Below are the code and all the weights of a small trained network. Each question names an input and a target symbol and asks about switching units off, where a switched-off unit gives its printed mean instead of its output.

import numpy as np


def w(rows, s, z=0):
    codes = np.array(rows[::2]) - 128.0
    scale = np.full(codes.shape[1], s)
    scale[-1] = z or s
    return codes * scale


def f(y):
    return y / 2 * (1 + np.tanh(0.7978845608 * (y + 0.044715 * y**3)))


def softmax(a):
    e = np.exp(a - a.max(-1, keepdims=True))
    return e / e.sum(-1, keepdims=True)


def log_softmax(a):
    a = a - a.max(-1, keepdims=True)
    return a - np.log(np.exp(a).sum(-1, keepdims=True))


def net(x, mask):
    ids = ['ΛΞΠβγημ'.index(c) for c in x.split()]
    T = len(ids)
    res = E[ids] + P[:T]
    q, k, v = (res @ M[0].T for M in (Q, K, V))
    z = softmax(np.where(np.tri(T) > 0, q @ k.T / 3**0.5, -1e9)) @ v
    res = res + np.where(mask[0], z, O[0][:, -1]) @ O[0][:, :-1]
    y = f(res @ A[0][:, :-1].T + A[0][:, -1])
    res = res + np.where(mask[1:9], y, B[0][:, -1]) @ B[0][:, :-1]
    return log_softmax(res[-1] @ U[:, :-1].T + U[:, -1])


Q, K, V, O, A, B = {}, {}, {}, {}, {}, {}
E = w([
[169,111,151,150,193,161],'Λ',
[134,119,145,134,178,72],'Ξ',
[131,181,74,190,175,142],'Π',
[80,162,139,112,150,121],'β',
[90,202,83,154,121,95],'γ',
[180,151,90,181,193,245],'η',
[149,86,237,73,148,183],'μ',
],0.012)
P = w([
[141,210,123,26,206,116],'0',
[76,47,112,208,230,144],'1',
[225,255,99,62,218,211],'2',
[97,97,150,247,54,187],'3',
[209,251,104,47,185,163],'4',
[87,88,204,161,75,166],'5',
],0.0084)
Q[0] = w([
[219,247,159,51,117,113],'head 1',
[90,10,134,117,62,105],'head 1',
[150,135,143,97,82,119],'head 1',
],0.011)
K[0] = w([
[136,106,181,202,26,185],'head 1',
[240,141,104,1,214,141],'head 1',
[146,121,163,82,56,161],'head 1',
],0.0078)
V[0] = w([
[79,85,247,96,124,133],'head 1',
[31,151,164,108,127,135],'head 1',
[89,122,100,117,87,31],'head 1',
],0.011)
O[0] = w([
[24,144,70,81,163,200,143],'head 1',
[22,116,210,177,100,249,151],'head 1',
[148,204,255,111,187,146,3],'head 1',
],0.01,0.0076)
A[0] = w([
[198,77,182,129,145,169,139],'neuron 1',
[200,191,158,127,152,103,127],'neuron 2',
[14,106,108,150,177,170,106],'neuron 3',
[114,103,79,95,88,62,62],'neuron 4',
[124,254,191,63,145,172,76],'neuron 5',
[88,57,83,161,100,146,72],'neuron 6',
[167,78,153,194,84,78,253],'neuron 7',
[95,65,153,184,29,148,113],'neuron 8',
],0.0089,0.004)
B[0] = w([
[85,111,141,183,150,58,149],'neuron 1',
[183,231,223,42,82,143,146],'neuron 2',
[187,121,132,173,39,121,254],'neuron 3',
[150,114,109,185,122,49,149],'neuron 4',
[78,120,142,210,152,10,173],'neuron 5',
[101,219,255,102,158,119,212],'neuron 6',
[37,130,175,108,26,225,204],'neuron 7',
[107,135,97,65,240,87,189],'neuron 8',
],0.0073,0.0096)
U = w([
[56,91,117,255,142,119,181],'Λ',
[79,148,113,93,84,198,133],'Ξ',
[95,163,117,60,208,129,176],'Π',
[141,122,64,69,200,133,210],'β',
[188,99,100,155,72,113,75],'γ',
[143,191,166,141,131,110,3],'η',
[197,159,155,100,83,161,44],'μ',
],0.0077,0.0035)

Each question gives the input, a string of symbols that net reads in full, and the target symbol t.
The units are the heads (3 rows each of Q, K, V and O) and the neurons (one row each of A and B). Each row of codes is followed by its name. A weight is (code - 128) times the scale printed after its matrix; where a second scale follows, it is the last column's (O, A, B and U).
mask holds one flag per unit, heads first, then neurons. A switched-off unit (its flag False) gives its mean, the last column of its rows in O or B, instead of its output. The means were averaged over made-up inputs and are rounded, as every weight is.
A unit's drop is (log p(t) with every unit on - log p(t) with that unit switched off) / (log p(t) with every unit on - log p(t) with every unit switched off).
The circuit of an input: a set's keep is (log p(t) with only the set's units on - log p(t) with every unit switched off) / (log p(t) with every unit on - log p(t) with every unit switched off). Starting from all 9 units, units are removed one at a time, each time the one whose removal leaves the highest keep (on an exact tie, the one counted first), for as long as the keep stays at least 0.8.
units of the circuit, in order: the units of the circuit, biggest drop first
top k neurons: the k neurons with the biggest drops, biggest first
drop when u is switched off: that unit's drop, to one decimal
input γ β γ, target Λ: units of the circuit, in order => head 1; neuron 5
input γ Π β γ, target Ξ: top neuron => neuron 7
input μ β η, target Λ: units of the circuit, in order => head 1; neuron 5; neuron 6
input β β μ, target Λ: units of the circuit, in order => head 1; neuron 5; neuron 1
input η Π η, target μ: units of the circuit, in order => head 1; neuron 2
input μ Λ μ Π γ, target μ: units of the circuit, in order => head 1; neuron 2
input μ Ξ Λ η β, target γ: top 2 neurons => neuron 4; neuron 8
input Ξ Ξ μ γ Λ, target η: units of the circuit, in order => head 1; neuron 5
input β Λ μ, target β: units of the circuit, in order => head 1; neuron 3; neuron 7
input β μ μ Π Π μ, target Π: top 2 neurons => neuron 8; neuron 6
input μ γ β Π β, target μ: top 2 neurons => neuron 2; neuron 8
input Λ Λ Ξ, target β: top 3 neurons => neuron 3; neuron 7; neuron 6
input η Λ Π, target β: top 2 neurons => neuron 3; neuron 7
input μ γ μ μ Π, target Ξ: units of the circuit, in order => head 1
input η η η, target γ: top 2 neurons => neuron 8; neuron 4
input γ β γ Λ γ, target β: top 2 neurons => neuron 3; neuron 7
input γ Π β, target μ: top 3 neurons => neuron 2; neuron 8; neuron 5
input μ η Λ, target γ: drop when neuron 2 is switched off => 0.0
input μ γ Λ, target η: drop when neuron 2 is switched off => 0.6
input μ β β β μ, target Λ: drop when head 1 is switched off => 0.7
input μ γ γ, target η: top neuron => neuron 2
